Here is a tiny trained network, its code and every weight. The questions are about switching its units off for an input and a class, where a switched-off unit gives its printed mean instead of its output.

import numpy as np


def w(rows, s, z=0):
    codes = np.array(rows[::2]) - 128.0
    scale = np.full(codes.shape[1], s)
    scale[-1] = z or s
    return codes * scale


def f(y):
    return np.maximum(y, 0)


def log_softmax(a):
    a = a - a.max(-1, keepdims=True)
    return a - np.log(np.exp(a).sum(-1, keepdims=True))


def net(x, mask):
    res = np.array(x, float).reshape(1, 2) / 4 @ E
    y = f(res @ A[0][:, :-1].T + A[0][:, -1])
    res = res + np.where(mask, y, B[0][:, -1]) @ B[0][:, :-1]
    return log_softmax(res[-1] @ U[:, :-1].T + U[:, -1])


A, B = {}, {}
E = w([
[185,99,209,214,148,123,79,151],'x0',
[78,141,174,120,170,145,82,247],'x1',
],0.015)
A[0] = w([
[95,154,178,117,140,165,110,169,101],'n0',
[164,126,168,182,162,107,101,129,102],'n1',
[149,123,146,145,151,125,96,111,228],'n2',
[126,159,134,156,124,175,93,107,201],'n3',
[209,68,180,180,134,134,129,145,41],'n4',
[182,99,169,186,109,138,99,142,42],'n5',
[183,130,110,166,101,92,165,58,81],'n6',
[100,160,133,100,165,163,112,252,78],'n7',
[93,153,76,55,118,142,146,135,9],'n8',
[121,161,76,66,109,145,160,158,195],'n9',
[141,110,135,178,147,138,128,125,195],'n10',
],0.012,0.011)
B[0] = w([
[144,65,82,117,127,138,112,123,203],'n0',
[99,150,140,109,91,161,158,142,216],'n1',
[111,148,188,161,186,112,212,171,233],'n2',
[141,146,154,149,175,95,158,125,196],'n3',
[47,136,123,44,45,135,131,131,215],'n4',
[88,162,162,38,19,134,119,154,201],'n5',
[208,79,12,70,124,171,86,99,217],'n6',
[199,77,64,97,118,210,77,124,253],'n7',
[62,166,180,36,24,146,131,115,177],'n8',
[59,145,174,143,167,127,201,195,232],'n9',
[93,113,105,126,144,155,221,172,215],'n10',
],0.011,0.013)
U = w([
[60,165,173,93,73,119,151,148,64],'0',
[220,51,69,105,119,160,88,127,110],'1',
[128,144,174,190,254,101,204,164,245],'2',
[175,204,160,176,153,107,87,117,90],'3',
[129,116,165,157,159,59,99,115,100],'4',
],0.012)

Each question gives the input, the list of numbers given to net, and the class t.
The units are the neurons (one row each of A and B). Each row of codes is followed by its name. A weight is (code - 128) times the scale printed after its matrix; where a second scale follows, it is the last column's (A, B and U).
mask holds one flag per neuron, in row order. A switched-off neuron (its flag False) gives its mean, the last column of its row in B, instead of its output. The means were averaged over made-up inputs and are rounded, as every weight is.
A unit's drop is (log p(t) with every unit on - log p(t) with that unit switched off) / (log p(t) with every unit on - log p(t) with every unit switched off).
The circuit of an input: a set's keep is (log p(t) with only the set's units on - log p(t) with every unit switched off) / (log p(t) with every unit on - log p(t) with every unit switched off). Starting from all 11 units, units are removed one at a time, each time the one whose removal leaves the highest keep (on an exact tie, the one counted first), for as long as the keep stays at least 0.8.
circuit, biggest first: the units of the circuit, biggest drop first
top k neurons: the k neurons with the biggest drops, biggest first
drop of u: that unit's drop, to one decimal
input [3,-3], class 2: top 4 neurons	(n7 n8 n2 n0)
input [0,4], class 1: top neuron	(n7)
input [-3,-2], class 2: circuit, biggest first	(n4 n5)
input [3,1], class 2: circuit, biggest first	(n8 n2)
input [7,7], class 0: top 2 neurons	(n5 n4)
input [5,-5], class 0: top 3 neurons	(n7 n4 n5)
input [5,6], class 1: top 2 neurons	(n7 n0)
input [-3,-4], class 1: top 2 neurons	(n6 n2)
input [-2,-4], class 1: top 4 neurons	(n6 n2 n10 n3)
input [-1,3], class 2: drop of n5	0.1
input [-6,8], class 1: drop of n7	1.5
input [3,-1], class 2: drop of n8	0.4
input [1,-2], class 2: drop of n7	0.3
input [-3,-6], class 1: circuit, biggest first	(n6)
